Here is a tiny trained network, its code and every weight. The questions are about switching its units off for an input and a class, where a switched-off unit gives its printed mean instead of its output.

import numpy as np


def w(rows, s, z=0):
    codes = np.array(rows[::2]) - 128.0
    scale = np.full(codes.shape[1], s)
    scale[-1] = z or s
    return codes * scale


def f(y):
    return np.maximum(y, 0)


def log_softmax(a):
    a = a - a.max(-1, keepdims=True)
    return a - np.log(np.exp(a).sum(-1, keepdims=True))


def net(x, mask):
    res = np.array(x, float).reshape(1, 6) / 4 @ E
    y = f(res @ A[0][:, :-1].T + A[0][:, -1])
    res = res + np.where(mask, y, B[0][:, -1]) @ B[0][:, :-1]
    return log_softmax(res[-1] @ U[:, :-1].T + U[:, -1])


A, B = {}, {}
E = w([
[86,138,94,123,92,179,180,126,68,76,194],'x0',
[10,164,162,96,144,157,164,71,49,137,88],'x1',
[111,138,98,105,177,114,93,128,121,87,71],'x2',
[62,197,152,150,167,155,54,87,104,105,191],'x3',
[82,106,72,131,164,108,82,162,225,144,138],'x4',
[140,98,88,193,122,186,124,89,115,197,131],'x5',
],0.014)
A[0] = w([
[163,87,198,130,33,190,186,87,57,95,168,191],'neuron 0',
[214,102,132,185,84,36,59,117,213,196,212,182],'neuron 1',
[45,122,66,95,129,180,147,92,182,78,146,212],'neuron 2',
[144,80,63,154,85,151,175,176,187,194,37,208],'neuron 3',
[70,109,84,149,45,180,76,130,102,117,151,136],'neuron 4',
[158,67,172,214,118,142,74,127,83,201,126,238],'neuron 5',
[131,19,112,61,184,104,134,183,164,106,2,182],'neuron 6',
[149,137,149,105,77,137,171,104,108,100,83,174],'neuron 7',
[101,48,70,155,181,225,81,96,131,85,178,167],'neuron 8',
[60,168,171,20,181,20,49,94,131,103,75,156],'neuron 9',
[131,136,148,73,108,84,149,179,91,56,157,180],'neuron 10',
[106,101,42,61,85,117,130,151,84,70,112,166],'neuron 11',
[76,137,94,163,158,169,133,84,131,184,232,140],'neuron 12',
[72,218,205,56,206,35,111,101,168,140,74,184],'neuron 13',
[179,141,106,212,97,205,120,114,180,154,137,131],'neuron 14',
[140,75,115,82,172,71,167,136,78,153,48,165],'neuron 15',
[123,164,122,141,186,175,88,105,43,55,78,159],'neuron 16',
[134,138,196,124,67,242,190,143,80,221,139,167],'neuron 17',
[145,101,107,75,123,101,179,108,160,159,91,86],'neuron 18',
[108,161,119,163,148,84,88,180,114,118,240,254],'neuron 19',
[129,183,196,124,148,183,86,57,133,82,142,162],'neuron 20',
[115,165,123,76,176,137,98,113,68,70,165,188],'neuron 21',
[145,56,131,205,120,127,109,155,166,145,235,195],'neuron 22',
[126,121,149,144,127,95,37,120,155,180,189,149],'neuron 23',
],0.0089,0.0036)
B[0] = w([
[137,102,76,128,118,194,255,139,129,140,119,212],'neuron 0',
[173,70,131,199,111,111,117,100,172,114,144,252],'neuron 1',
[81,147,148,132,154,132,101,141,75,117,186,180],'neuron 2',
[100,97,153,176,163,70,88,85,77,231,92,220],'neuron 3',
[124,167,87,143,147,123,111,149,67,95,129,167],'neuron 4',
[156,175,67,174,128,131,154,106,185,144,58,194],'neuron 5',
[83,83,185,158,136,84,109,147,93,174,109,218],'neuron 6',
[105,90,124,106,153,170,171,154,99,155,123,171],'neuron 7',
[88,162,124,166,136,140,57,103,89,145,162,183],'neuron 8',
[89,110,213,75,200,155,87,153,207,69,137,227],'neuron 9',
[132,85,141,68,78,106,138,164,97,138,140,181],'neuron 10',
[144,132,124,73,103,102,158,163,69,133,144,170],'neuron 11',
[130,190,89,129,130,107,127,119,89,102,133,185],'neuron 12',
[140,116,196,101,187,139,116,155,242,97,147,224],'neuron 13',
[157,133,104,183,95,116,108,81,129,126,146,188],'neuron 14',
[117,96,164,121,133,117,153,154,151,156,97,186],'neuron 15',
[155,118,132,123,128,182,98,144,118,82,69,194],'neuron 16',
[138,171,121,172,165,136,208,136,116,132,118,201],'neuron 17',
[140,91,130,141,164,96,157,124,98,127,125,167],'neuron 18',
[134,146,127,110,46,115,79,154,118,80,155,191],'neuron 19',
[155,171,123,72,124,156,108,126,133,90,82,186],'neuron 20',
[168,133,167,86,126,131,97,181,72,70,92,192],'neuron 21',
[166,119,51,174,67,113,82,89,138,100,137,205],'neuron 22',
[152,163,124,128,107,123,86,142,182,142,157,184],'neuron 23',
],0.0097,0.02)
U = w([
[140,128,125,91,31,104,117,147,124,76,177,29],'0',
[79,127,212,76,196,119,106,178,211,105,168,79],'1',
[151,90,132,109,95,215,199,179,83,126,137,206],'2',
[176,111,107,254,104,111,76,79,189,155,148,186],'3',
[86,202,126,133,146,153,76,133,53,92,167,65],'4',
[140,175,108,192,163,160,204,61,135,169,81,135],'5',
[83,74,182,168,188,29,114,113,101,223,53,254],'6',
[159,134,187,78,158,183,78,130,143,81,34,67],'7',
],0.0091,0.00077)

Each question gives the input, the list of numbers given to net, and the class t.
The units are the neurons (one row each of A and B). Each row of codes is followed by its name. A weight is (code - 128) times the scale printed after its matrix; where a second scale follows, it is the last column's (A, B and U).
mask holds one flag per neuron, in row order. A switched-off neuron (its flag False) gives its mean, the last column of its row in B, instead of its output. The means were averaged over made-up inputs and are rounded, as every weight is.
A unit's drop is (log p(t) with every unit on - log p(t) with that unit switched off) / (log p(t) with every unit on - log p(t) with every unit switched off).
The circuit of an input: a set's keep is (log p(t) with only the set's units on - log p(t) with every unit switched off) / (log p(t) with every unit on - log p(t) with every unit switched off). Starting from the 12 units with the biggest drops (on a tie, the unit counted first), units are removed one at a time, each time the one whose removal leaves the highest keep (on an exact tie, the one counted first), for as long as the keep stays at least 0.8.
circuit, biggest first: the units of the circuit, biggest drop first
unit that matters most: the unit with the biggest drop
k most important neurons: the k neurons with the biggest drops, biggest first
drop when u is switched off: that unit's drop, to one decimal
input [6,2,6,-6,2,-4], class 6: circuit, biggest first : (neuron 6)
input [-6,4,5,-8,-7,-7], class 1: circuit, biggest first : (neuron 9; neuron 13)
input [3,2,-8,8,-4,-2], class 2: 3 most important neurons : (neuron 0; neuron 3; neuron 17)
input [-4,6,6,-7,-8,-5], class 1: circuit, biggest first : (neuron 9; neuron 13)
input [-7,-4,8,1,5,1], class 6: 3 most important neurons : (neuron 6; neuron 3; neuron 1)
input [4,4,1,-1,-2,-8], class 1: 2 most important neurons : (neuron 9; neuron 13)
input [-3,8,-1,6,5,4], class 1: 2 most important neurons : (neuron 13; neuron 9)
input [3,7,-3,-4,5,3], class 5: 3 most important neurons : (neuron 6; neuron 17; neuron 9)
input [4,-3,-8,-6,6,-8], class 6: 4 most important neurons : (neuron 3; neuron 6; neuron 10; neuron 14)
input [7,8,8,-6,3,4], class 4: 3 most important neurons : (neuron 2; neuron 1; neuron 4)
input [-4,6,2,7,-1,3], class 7: 2 most important neurons : (neuron 16; neuron 20)
input [6,1,-3,7,6,-8], class 4: 4 most important neurons : (neuron 12; neuron 19; neuron 2; neuron 4)
input [5,-6,5,5,-5,1], class 4: 2 most important neurons : (neuron 1; neuron 8)
input [-6,0,-1,0,-4,-1], class 1: unit that matters most : neuron 3
input [6,-1,-5,7,-2,8], class 4: 2 most important neurons : (neuron 8; neuron 4)
input [5,7,-2,-8,1,6], class 5: drop when neuron 17 is switched off : 0.2
input [4,8,4,-3,-8,-4], class 2: drop when neuron 0 is switched off : 0.6
input [4,-4,7,-6,0,-8], class 6: drop when neuron 6 is switched off : 0.5
